Below is a small trained network, with its code and all its weights. Each question gives an input and a target symbol and asks what happens when units are switched off, that is, made to give their printed mean instead of their output.

import numpy as np


def w(rows, s, z=0):
    codes = np.array(rows[::2]) - 128.0
    scale = np.full(codes.shape[1], s)
    scale[-1] = z or s
    return codes * scale


def f(y):
    return y / 2 * (1 + np.tanh(0.7978845608 * (y + 0.044715 * y**3)))


def softmax(a):
    e = np.exp(a - a.max(-1, keepdims=True))
    return e / e.sum(-1, keepdims=True)


def log_softmax(a):
    a = a - a.max(-1, keepdims=True)
    return a - np.log(np.exp(a).sum(-1, keepdims=True))


def net(x, mask):
    ids = ['ΛΞΣΦαβημτψω'.index(c) for c in x.split()]
    T = len(ids)
    res = E[ids] + P[:T]
    q, k, v = (res @ M[0].T for M in (Q, K, V))
    z = softmax(np.where(np.tri(T) > 0, q @ k.T / 4**0.5, -1e9)) @ v
    res = res + np.where(mask[0], z, O[0][:, -1]) @ O[0][:, :-1]
    y = f(res @ A[0][:, :-1].T + A[0][:, -1])
    res = res + np.where(mask[1:17], y, B[0][:, -1]) @ B[0][:, :-1]
    return log_softmax(res[-1] @ U[:, :-1].T + U[:, -1])


Q, K, V, O, A, B = {}, {}, {}, {}, {}, {}
E = w([
[146,93,172,152,134,94,52,104,145,117,117],'Λ',
[148,101,163,143,97,72,158,26,165,124,146],'Ξ',
[118,153,156,141,158,124,192,70,186,123,102],'Σ',
[72,114,118,135,150,124,141,135,112,131,85],'Φ',
[137,141,154,145,177,180,148,94,224,150,87],'α',
[89,89,120,106,146,114,188,126,72,111,126],'β',
[112,88,134,146,153,112,120,75,106,61,117],'η',
[69,140,100,116,109,75,157,115,70,202,88],'μ',
[109,166,180,121,151,251,102,69,152,127,205],'τ',
[188,48,173,148,162,144,28,116,112,96,146],'ψ',
[113,81,151,151,149,150,185,79,131,121,125],'ω',
],0.023)
P = w([
[133,180,115,146,127,54,156,193,148,145,140],'0',
[124,95,194,166,140,163,115,72,70,72,106],'1',
[109,77,143,130,94,178,161,84,93,116,127],'2',
[207,189,130,95,93,107,87,137,206,154,105],'3',
[141,159,8,94,132,128,84,119,109,124,100],'4',
[150,153,168,140,172,152,124,77,154,163,161],'5',
[102,124,63,111,152,150,95,134,109,65,128],'6',
],0.013)
Q[0] = w([
[158,141,73,76,252,81,106,93,149,211,176],'h0',
[105,137,189,206,196,191,207,98,211,43,100],'h0',
[118,156,254,209,130,125,164,155,130,216,137],'h0',
[242,212,30,164,51,169,160,199,163,67,148],'h0',
],0.0047)
K[0] = w([
[155,79,180,153,1,243,139,132,109,166,116],'h0',
[109,195,101,88,99,152,95,143,136,105,116],'h0',
[222,187,248,167,152,51,142,126,120,105,117],'h0',
[138,24,149,245,224,116,214,108,70,95,90],'h0',
],0.0055)
V[0] = w([
[207,77,119,128,148,88,133,116,77,116,2],'h0',
[212,144,99,132,144,189,97,168,178,147,102],'h0',
[159,158,179,170,127,67,103,86,133,82,151],'h0',
[147,94,91,143,137,82,202,146,223,168,104],'h0',
],0.0093)
O[0] = w([
[158,5,218,199,219,169,184,176,202,119,27,1],'h0',
[154,123,67,61,173,149,198,155,57,171,137,207],'h0',
[192,80,128,102,86,112,207,93,174,43,208,191],'h0',
[143,74,58,165,85,180,132,139,58,161,9,130],'h0',
],0.011,0.0047)
A[0] = w([
[188,92,109,120,149,163,134,105,159,54,175,144],'n0',
[187,124,88,84,114,148,176,130,57,112,187,160],'n1',
[119,159,142,118,169,147,236,110,133,81,97,119],'n2',
[129,162,118,97,158,187,137,92,89,143,107,174],'n3',
[141,112,174,192,91,120,98,145,164,169,98,92],'n4',
[60,168,169,161,113,129,102,184,50,160,60,139],'n5',
[99,153,186,156,120,206,100,84,149,158,143,190],'n6',
[74,160,103,81,153,84,114,155,185,134,254,137],'n7',
[170,68,125,183,170,134,183,149,145,118,91,185],'n8',
[92,162,91,122,116,118,144,157,107,172,177,182],'n9',
[141,31,201,201,114,126,200,121,165,109,86,128],'n10',
[128,104,178,23,185,204,112,168,108,177,128,129],'n11',
[143,180,116,146,117,114,96,132,220,102,112,113],'n12',
[125,60,81,149,101,113,145,97,98,171,61,185],'n13',
[179,64,77,163,90,68,161,242,86,137,118,114],'n14',
[154,165,43,89,146,93,103,139,94,181,162,253],'n15',
],0.0078,0.0033)
B[0] = w([
[95,136,123,126,107,167,233,132,77,128,108,178],'n0',
[172,169,161,137,117,215,107,162,172,80,71,201],'n1',
[137,166,180,169,76,83,129,137,93,154,134,161],'n2',
[186,137,147,142,69,52,93,175,181,155,208,186],'n3',
[110,75,111,140,130,139,248,112,119,182,119,148],'n4',
[156,142,131,73,114,186,87,117,129,70,169,151],'n5',
[181,132,93,189,120,75,107,128,90,124,137,173],'n6',
[39,45,197,132,157,196,196,100,115,235,81,250],'n7',
[70,64,151,86,141,143,85,69,135,213,106,198],'n8',
[139,138,132,112,193,86,42,108,92,141,151,188],'n9',
[209,145,180,104,123,168,98,62,127,103,125,207],'n10',
[112,169,92,94,147,134,125,109,187,67,193,158],'n11',
[146,153,192,181,77,138,78,68,108,162,82,150],'n12',
[114,115,150,77,188,72,130,150,162,97,151,183],'n13',
[104,48,191,222,156,66,150,60,46,101,68,147],'n14',
[158,104,157,152,134,139,163,116,114,3,101,218],'n15',
],0.0068,0.02)
U = w([
[117,135,118,158,75,169,144,130,114,121,103,118],'Λ',
[130,120,152,156,114,112,97,139,90,181,140,112],'Ξ',
[127,130,129,169,144,90,93,98,129,139,171,185],'Σ',
[138,136,145,199,136,104,84,117,106,134,142,83],'Φ',
[129,120,131,141,113,143,177,143,121,132,132,68],'α',
[117,123,108,155,117,151,118,109,94,163,116,37],'β',
[150,114,93,126,82,142,125,115,91,149,145,135],'η',
[91,89,97,29,160,160,178,146,212,184,147,118],'μ',
[111,126,142,2,100,169,62,84,168,154,106,108],'τ',
[180,170,118,91,112,123,114,132,127,87,147,255],'ψ',
[121,109,167,134,172,123,148,95,87,144,46,115],'ω',
],0.0084,0.0037)

Each question gives the input, a string of symbols that net reads in full, and the target symbol t.
The units are the heads (4 rows each of Q, K, V and O) and the neurons (one row each of A and B). Each row of codes is followed by its name. A weight is (code - 128) times the scale printed after its matrix; where a second scale follows, it is the last column's (O, A, B and U).
mask holds one flag per unit, heads first, then neurons. A switched-off unit (its flag False) gives its mean, the last column of its rows in O or B, instead of its output. The means were averaged over made-up inputs and are rounded, as every weight is.
A unit's drop is (log p(t) with every unit on - log p(t) with that unit switched off) / (log p(t) with every unit on - log p(t) with every unit switched off).
The circuit of an input: a set's keep is (log p(t) with only the set's units on - log p(t) with every unit switched off) / (log p(t) with every unit on - log p(t) with every unit switched off). Starting from the 12 units with the biggest drops (on a tie, the unit counted first), units are removed one at a time, each time the one whose removal leaves the highest keep (on an exact tie, the one counted first), for as long as the keep stays at least 0.8.
units of the circuit, in order: the units of the circuit, biggest drop first
k most important neurons: the k neurons with the biggest drops, biggest first
drop when u is switched off: that unit's drop, to one decimal
input α α α τ ψ η, target τ: units of the circuit, in order -> h0
input α α ψ ψ τ, target μ: units of the circuit, in order -> h0, n7
input α τ μ, target ψ: units of the circuit, in order -> n7, n8
input τ α Ξ, target τ: 2 most important neurons -> n7, n1
input α Λ Φ μ τ, target Σ: units of the circuit, in order -> h0, n6, n1
input τ η ψ ψ ψ β α, target μ: units of the circuit, in order -> h0, n10
input α α α τ Ξ, target ψ: units of the circuit, in order -> n7, n8
input μ Λ τ α α α μ, target ψ: units of the circuit, in order -> n8, n7
input α ω Φ ψ α τ, target μ: units of the circuit, in order -> n7, h0
input τ α Σ Λ, target ψ: 3 most important neurons -> n7, n8, n14
input Φ Σ η α ψ, target ω: 2 most important neurons -> n0, n3
input ω Ξ Φ Λ, target ω: 3 most important neurons -> n4, n3, n0
input τ Φ α α Φ Ξ, target ψ: 2 most important neurons -> n8, n7
input μ Φ Φ α, target ω: most important neuron -> n4
input τ α Λ α α ψ η, target ψ: 2 most important neurons -> n7, n8
input Φ Λ α τ τ Φ, target τ: 3 most important neurons -> n7, n9, n1
input τ α β α, target ψ: 2 most important neurons -> n7, n8
input α Σ α ω Ξ, target ω: 4 most important neurons -> n14, n3, n11, n5
input μ τ α α Φ, target ψ: 3 most important neurons -> n7, n8, n5
input η α τ Λ α α α, target ψ: units of the circuit, in order -> n7
input τ α β, target τ: drop when n14 is switched off -> 0.1
input τ α Σ, target τ: drop when n9 is switched off -> 0.2
input τ α μ, target τ: drop when n9 is switched off -> 0.2
input Σ α Φ β τ, target Σ: drop when n6 is switched off -> 0.3
